Below are the code and all the weights of a small trained network. Each question names an input and a target symbol and asks about switching units off, where a switched-off unit gives its printed mean instead of its output.

import numpy as np


def w(rows, s, z=0):
    codes = np.array(rows[::2]) - 128.0
    scale = np.full(codes.shape[1], s)
    scale[-1] = z or s
    return codes * scale


def f(y):
    return np.maximum(y, 0)


def softmax(a):
    e = np.exp(a - a.max(-1, keepdims=True))
    return e / e.sum(-1, keepdims=True)


def log_softmax(a):
    a = a - a.max(-1, keepdims=True)
    return a - np.log(np.exp(a).sum(-1, keepdims=True))


def net(x, mask):
    ids = ['ΓΞΨαεσ'.index(c) for c in x.split()]
    T = len(ids)
    res = E[ids] + P[:T]
    u = 0
    for l in range(2):
        r = res
        for j in range(2):
            rows = slice(3 * j, 3 * j + 3)
            q, k, v = (r @ M[l][rows].T for M in (Q, K, V))
            z = softmax(np.where(np.tri(T) > 0, q @ k.T / 3**0.5, -1e9)) @ v
            o = O[l][rows]
            res = res + np.where(mask[u + j], z, o[:, -1]) @ o[:, :-1]
        u += 2
        y = f(res @ A[l][:, :-1].T + A[l][:, -1])
        res = res + np.where(mask[u : u + 4], y, B[l][:, -1]) @ B[l][:, :-1]
        u += 4
    return log_softmax(res[-1] @ U[:, :-1].T + U[:, -1])


Q, K, V, O, A, B = {}, {}, {}, {}, {}, {}
E = w([
[80,180,192,161,166,223,124,128],'Γ',
[97,90,156,171,183,29,111,250],'Ξ',
[126,181,96,206,127,140,189,118],'Ψ',
[54,123,127,81,49,146,133,244],'α',
[170,61,99,205,130,85,204,88],'ε',
[158,177,182,24,171,197,171,139],'σ',
],0.019)
P = w([
[197,129,192,106,152,118,89,93],'0',
[163,135,211,206,98,104,210,140],'1',
[139,126,152,79,116,142,75,87],'2',
[122,147,187,179,111,107,197,143],'3',
[120,119,125,69,119,148,87,79],'4',
[105,145,166,167,122,115,182,148],'5',
[97,115,124,72,118,154,89,53],'6',
[95,138,156,150,142,119,178,156],'7',
[87,98,106,71,104,166,101,42],'8',
[75,155,160,144,142,114,158,140],'9',
[50,88,109,52,112,156,99,11],'10',
[77,157,138,133,163,135,155,145],'11',
[58,78,61,63,144,157,81,62],'12',
],0.011)
Q[0] = w([
[141,149,135,147,163,116,131,90],'0.h1',
[164,123,206,178,188,166,249,137],'0.h1',
[146,137,122,140,135,102,112,122],'0.h1',
[155,132,80,94,121,121,162,141],'0.h2',
[112,138,168,159,158,140,160,99],'0.h2',
[109,95,136,123,119,169,159,109],'0.h2',
],0.017)
K[0] = w([
[155,121,49,106,129,182,162,35],'0.h1',
[1,77,63,75,93,215,241,28],'0.h1',
[235,82,147,149,134,107,124,145],'0.h1',
[144,116,210,60,85,110,177,141],'0.h2',
[183,175,104,112,167,141,179,108],'0.h2',
[69,99,77,104,107,168,165,77],'0.h2',
],0.0087)
V[0] = w([
[53,138,200,22,205,44,166,178],'0.h1',
[89,28,144,203,131,166,98,125],'0.h1',
[157,2,114,115,106,111,141,90],'0.h1',
[116,93,180,96,185,82,126,181],'0.h2',
[99,168,164,126,22,97,109,81],'0.h2',
[191,169,95,75,39,145,122,192],'0.h2',
],0.0065)
O[0] = w([
[109,160,176,160,135,51,74,142,195],'0.h1',
[122,93,126,134,122,145,65,208,230],'0.h1',
[109,2,123,97,89,123,225,120,116],'0.h1',
[205,173,74,103,184,183,138,65,166],'0.h2',
[195,164,82,138,119,90,116,139,88],'0.h2',
[69,95,171,66,87,97,94,24,8],'0.h2',
],0.0085,0.0018)
A[0] = w([
[110,82,136,39,209,192,68,18,5],'0.n1',
[139,83,93,44,59,133,55,126,99],'0.n2',
[136,163,180,101,212,129,253,155,156],'0.n3',
[33,165,174,182,141,168,160,171,195],'0.n4',
],0.0063,0.0025)
B[0] = w([
[252,68,123,231,177,155,100,170,166],'0.n1',
[50,239,149,186,190,155,124,118,150],'0.n2',
[70,157,150,143,70,132,160,142,243],'0.n3',
[140,138,33,102,95,144,56,204,254],'0.n4',
],0.011,0.0082)
Q[1] = w([
[255,98,168,117,122,87,104,68],'1.h1',
[165,133,120,244,74,112,148,210],'1.h1',
[111,143,245,86,162,164,171,126],'1.h1',
[142,152,83,73,148,120,95,152],'1.h2',
[140,116,101,192,59,175,78,98],'1.h2',
[139,168,181,158,44,203,144,86],'1.h2',
],0.0097)
K[1] = w([
[193,134,254,87,82,161,175,188],'1.h1',
[67,91,37,117,113,108,104,169],'1.h1',
[136,187,171,189,78,89,130,126],'1.h1',
[118,197,155,127,114,101,89,149],'1.h2',
[105,57,48,150,104,208,64,49],'1.h2',
[204,180,158,90,108,204,151,87],'1.h2',
],0.0099)
V[1] = w([
[117,91,178,101,41,253,54,144],'1.h1',
[193,85,158,200,191,202,116,144],'1.h1',
[71,89,168,113,183,81,135,192],'1.h1',
[82,24,139,211,107,112,191,126],'1.h2',
[156,101,147,59,24,167,112,20],'1.h2',
[111,145,74,13,227,154,124,192],'1.h2',
],0.0054)
O[1] = w([
[194,173,144,113,253,45,119,167,215],'1.h1',
[78,93,148,169,191,186,103,119,132],'1.h1',
[128,132,253,126,42,114,89,220,148],'1.h1',
[152,213,178,125,128,177,110,83,141],'1.h2',
[56,174,97,78,208,111,81,239,3],'1.h2',
[61,158,190,84,115,171,190,55,139],'1.h2',
],0.0068,0.0064)
A[1] = w([
[180,151,137,135,126,144,190,107,226],'1.n1',
[111,45,226,140,184,120,89,112,125],'1.n2',
[225,67,178,47,213,160,104,63,254],'1.n3',
[195,2,136,145,122,77,173,55,24],'1.n4',
],0.0078,0.0019)
B[1] = w([
[86,196,73,153,123,131,78,89,254],'1.n1',
[153,230,88,44,25,92,73,161,188],'1.n2',
[119,50,192,184,72,168,214,105,220],'1.n3',
[69,145,68,91,212,56,237,254,229],'1.n4',
],0.011,0.0054)
U = w([
[152,124,115,154,222,185,107,201,154],'Γ',
[135,103,161,192,110,176,170,138,97],'Ξ',
[167,148,2,112,95,175,157,81,194],'Ψ',
[250,119,57,59,102,119,150,178,183],'α',
[109,113,92,119,167,160,211,194,3],'ε',
[36,196,168,116,180,158,175,106,141],'σ',
],0.0063,0.0025)

Each question gives the input, a string of symbols that net reads in full, and the target symbol t.
The units are the heads (3 rows each of Q, K, V and O) and the neurons (one row each of A and B). Each row of codes is followed by its name. A weight is (code - 128) times the scale printed after its matrix; where a second scale follows, it is the last column's (O, A, B and U).
mask holds one flag per unit, layer by layer, with each layer's heads first. A switched-off unit (its flag False) gives its mean, the last column of its rows in O or B, instead of its output. The means were averaged over made-up inputs and are rounded, as every weight is.
A unit's drop is (log p(t) with every unit on - log p(t) with that unit switched off) / (log p(t) with every unit on - log p(t) with every unit switched off).
The circuit of an input: a set's keep is (log p(t) with only the set's units on - log p(t) with every unit switched off) / (log p(t) with every unit on - log p(t) with every unit switched off). Starting from all 12 units, units are removed one at a time, each time the one whose removal leaves the highest keep (on an exact tie, the one counted first), for as long as the keep stays at least 0.8.
circuit, biggest first: the units of the circuit, biggest drop first
top k neurons: the k neurons with the biggest drops, biggest first
k most important neurons of layer l: the k neurons of layer l with the biggest drops, biggest first
which heads matter: for each layer, one digit per head in row order, 1 if its drop is at least 0.15 and else 0, layers parted by /
input ε σ α α, target α: circuit, biggest first : (1.h1 0.n4)
input σ σ Ψ ε σ ε Γ Γ Ψ Γ, target Ψ: top 2 neurons : (0.n4 0.n1)
input σ α Ψ σ ε σ Ψ Ψ Ξ α Ξ Ξ, target Ξ: most important neuron of layer 0 : (0.n3)
input ε ε σ σ Γ Ψ Γ Ξ ε Γ Ξ Γ, target Ξ: circuit, biggest first : (1.h1 0.h1)
input Ψ Ψ Ψ σ α, target σ: circuit, biggest first : (0.n2 0.h2)
input Ξ Γ ε σ ε ε Ψ Ψ Ψ Ψ σ, target Ξ: top 2 neurons : (0.n1 1.n3)
input α Ψ α σ ε σ Γ Γ Ψ α σ ε, target σ: circuit, biggest first : (0.h1 0.n4 0.n1)
input Ψ ε Ξ σ ε σ σ σ Γ σ, target Γ: 3 most important neurons of layer 0 : (0.n1 0.n3 0.n4)
input ε ε Γ Γ Ψ Ξ Ψ σ Γ, target Γ: which heads matter : 11 / 10
input ε Γ α Ξ Ψ ε Ψ ε ε Ψ α Γ, target α: which heads matter : 10 / 10
input α Ψ Ψ Ξ Ψ Ξ, target Ψ: circuit, biggest first : (0.h2 1.h2 0.h1 1.n1)
input Ξ σ Ψ Ξ, target Ψ: which heads matter : 11 / 01
input σ Ξ α Ξ Γ ε Γ Γ Γ Γ ε Γ, target ε: which heads matter : 11 / 01
input ε Ψ Ξ σ Ψ ε ε ε σ Γ Ξ Γ, target Ξ: which heads matter : 01 / 10
input Ξ ε σ σ ε ε, target ε: which heads matter : 11 / 00
input Γ ε ε Γ ε Ξ, target Ξ: top 2 neurons : (0.n4 0.n3)
input σ Ξ ε α α ε Γ Γ Γ ε Ψ Ψ, target Ψ: top 2 neurons : (0.n4 1.n4)
input α σ σ Ψ ε Γ Ξ Ξ Ψ σ, target Ψ: 3 most important neurons of layer 0 : (0.n3 0.n1 0.n4)
input ε Ξ Ψ Γ Ψ α Γ ε Γ Γ α ε ε, target ε: 2 most important neurons of layer 1 : (1.n4 1.n3)
input σ σ σ σ Ψ Γ ε Γ σ Ψ Ψ σ, target Ψ: top neuron : (0.n3)
input ε Γ ε ε α ε ε ε σ Γ α σ Γ, target Γ: top neuron : (0.n4)
input Ξ Ψ ε Γ Γ Ξ ε Γ Ξ, target α: top 2 neurons : (1.n2 0.n4)
